Below are the code and all the weights of a small trained network. Each question names an input and a class and asks about switching units off, where a switched-off unit gives its printed mean instead of its output.

import numpy as np


def w(rows, s, z=0):
    codes = np.array(rows[::2]) - 128.0
    scale = np.full(codes.shape[1], s)
    scale[-1] = z or s
    return codes * scale


def norm(h):
    return h / np.sqrt((h * h).mean(-1, keepdims=True) + 1e-5)


def f(y):
    return np.maximum(y, 0)


def log_softmax(a):
    a = a - a.max(-1, keepdims=True)
    return a - np.log(np.exp(a).sum(-1, keepdims=True))


def net(x, mask):
    res = np.array(x, float).reshape(1, 4) / 4 @ E
    u = 0
    for l in range(3):
        y = f(norm(res) @ A[l][:, :-1].T + A[l][:, -1])
        res = res + np.where(mask[u : u + 9], y, B[l][:, -1]) @ B[l][:, :-1]
        u += 9
    return log_softmax(norm(res)[-1] @ U[:, :-1].T + U[:, -1])


A, B = {}, {}
E = w([
[88,238,215,94,135,165],'x0',
[220,89,157,96,2,90],'x1',
[148,14,161,44,141,124],'x2',
[252,84,86,49,78,157],'x3',
],0.0047)
A[0] = w([
[185,202,175,79,237,101,89],'L0N1',
[94,98,142,53,193,131,128],'L0N2',
[103,68,184,131,1,170,108],'L0N3',
[240,117,118,58,109,35,200],'L0N4',
[148,91,128,93,191,174,181],'L0N5',
[72,115,102,155,10,92,139],'L0N6',
[87,156,166,139,122,89,201],'L0N7',
[95,114,173,142,139,96,216],'L0N8',
[101,138,41,114,146,88,249],'L0N9',
],0.0052,0.0016)
B[0] = w([
[161,136,222,203,93,119,189],'L0N1',
[112,103,59,103,130,185,189],'L0N2',
[53,113,151,174,156,110,199],'L0N3',
[65,203,139,181,205,94,254],'L0N4',
[33,200,110,165,203,167,190],'L0N5',
[131,141,103,113,164,151,190],'L0N6',
[254,67,56,61,90,208,205],'L0N7',
[192,118,143,125,71,126,193],'L0N8',
[154,185,141,197,101,251,205],'L0N9',
],0.0045,0.0037)
A[1] = w([
[35,68,147,61,70,7,145],'L1N1',
[110,135,191,158,145,158,57],'L1N2',
[135,60,30,189,159,115,142],'L1N3',
[56,202,119,208,128,126,247],'L1N4',
[105,106,110,31,66,94,180],'L1N5',
[135,68,168,113,121,177,133],'L1N6',
[37,70,141,47,87,138,116],'L1N7',
[88,11,145,20,240,149,133],'L1N8',
[158,117,186,159,31,2,182],'L1N9',
],0.0056,0.0016)
B[1] = w([
[171,153,97,133,108,158,160],'L1N1',
[127,175,108,128,166,146,164],'L1N2',
[179,46,183,102,148,72,206],'L1N3',
[149,79,93,82,98,120,254],'L1N4',
[140,208,93,135,186,172,151],'L1N5',
[133,140,158,110,94,22,156],'L1N6',
[101,170,43,124,87,97,155],'L1N7',
[94,212,103,187,78,116,204],'L1N8',
[86,107,118,41,189,253,197],'L1N9',
],0.0069,0.0056)
A[2] = w([
[49,114,26,195,129,181,230],'L2N1',
[87,250,195,129,86,73,142],'L2N2',
[122,169,254,141,136,151,72],'L2N3',
[202,62,79,112,147,105,192],'L2N4',
[57,99,133,58,144,74,188],'L2N5',
[142,173,184,87,150,119,1],'L2N6',
[121,212,140,81,192,188,209],'L2N7',
[140,189,8,163,11,103,141],'L2N8',
[166,145,91,77,103,129,230],'L2N9',
],0.0062,0.0015)
B[2] = w([
[184,146,172,40,78,165,229],'L2N1',
[179,94,109,171,105,125,200],'L2N2',
[212,53,101,179,80,41,163],'L2N3',
[98,159,184,172,116,106,201],'L2N4',
[147,232,119,152,97,83,148],'L2N5',
[182,63,104,254,107,108,150],'L2N6',
[122,16,147,116,153,69,253],'L2N7',
[35,228,90,143,115,72,210],'L2N8',
[26,176,154,136,156,161,189],'L2N9',
],0.0056,0.0065)
U = w([
[64,255,54,124,60,76,50],'0',
[222,17,174,199,142,45,253],'1',
[114,95,136,10,192,253,145],'2',
],0.0073,0.00041)

Each question gives the input, the list of numbers given to net, and the class t.
The units are the neurons (one row each of A and B). Each row of codes is followed by its name. A weight is (code - 128) times the scale printed after its matrix; where a second scale follows, it is the last column's (A, B and U).
mask holds one flag per neuron, layer by layer. A switched-off neuron (its flag False) gives its mean, the last column of its row in B, instead of its output. The means were averaged over made-up inputs and are rounded, as every weight is.
A unit's drop is (log p(t) with every unit on - log p(t) with that unit switched off) / (log p(t) with every unit on - log p(t) with every unit switched off).
The circuit of an input: a set's keep is (log p(t) with only the set's units on - log p(t) with every unit switched off) / (log p(t) with every unit on - log p(t) with every unit switched off). Starting from the 12 units with the biggest drops (on a tie, the unit counted first), units are removed one at a time, each time the one whose removal leaves the highest keep (on an exact tie, the one counted first), for as long as the keep stays at least 0.8.
units of the circuit, in order: the units of the circuit, biggest drop first
k most important neurons: the k neurons with the biggest drops, biggest first
top k neurons in layer l: the k neurons of layer l with the biggest drops, biggest first
input [-5,-3,-4,-7], class 1: units of the circuit, in order : [L1N3, L1N8, L2N8]
input [8,4,7,-6], class 1: units of the circuit, in order : [L2N3]
input [6,1,5,3], class 1: top 3 neurons in layer 0 : [L0N1, L0N4, L0N7]
input [-8,7,8,1], class 0: 2 most important neurons : [L1N8, L1N7]
input [4,-2,4,1], class 0: top 3 neurons in layer 1 : [L1N8, L1N7, L1N3]
input [3,-4,-2,-5], class 2: top 2 neurons in layer 1 : [L1N4, L1N8]
input [8,-8,-3,6], class 1: units of the circuit, in order : [L0N1, L1N9, L2N7, L2N3]
input [6,8,-5,8], class 2: units of the circuit, in order : [L1N9, L1N8, L2N9]
input [-4,4,4,-5], class 0: 4 most important neurons : [L2N5, L2N7, L0N1, L1N7]
input [7,4,2,8], class 1: 2 most important neurons : [L0N4, L1N4]
input [-5,8,6,-5], class 2: top 3 neurons in layer 1 : [L1N9, L1N1, L1N5]
input [3,-4,5,-4], class 0: 2 most important neurons : [L1N8, L1N9]
input [-5,7,5,-1], class 2: 2 most important neurons : [L1N9, L0N4]
input [0,6,5,-3], class 2: units of the circuit, in order : [L1N9]
input [-4,-6,-4,-1], class 2: 4 most important neurons : [L0N9, L1N8, L2N1, L2N7]
input [8,-7,3,1], class 1: 3 most important neurons : [L0N1, L1N9, L2N3]
input [0,8,-5,8], class 2: 2 most important neurons : [L1N9, L1N8]
input [-1,-7,8,8], class 0: top 2 neurons in layer 1 : [L1N8, L1N9]
input [-4,-6,-1,-4], class 2: top 4 neurons in layer 2 : [L2N1, L2N7, L2N3, L2N2]
input [7,6,-1,2], class 1: 2 most important neurons : [L2N3, L2N6]
input [0,-8,-5,5], class 2: most important neuron : [L1N8]
input [8,-4,6,7], class 1: 2 most important neurons : [L0N1, L2N7]
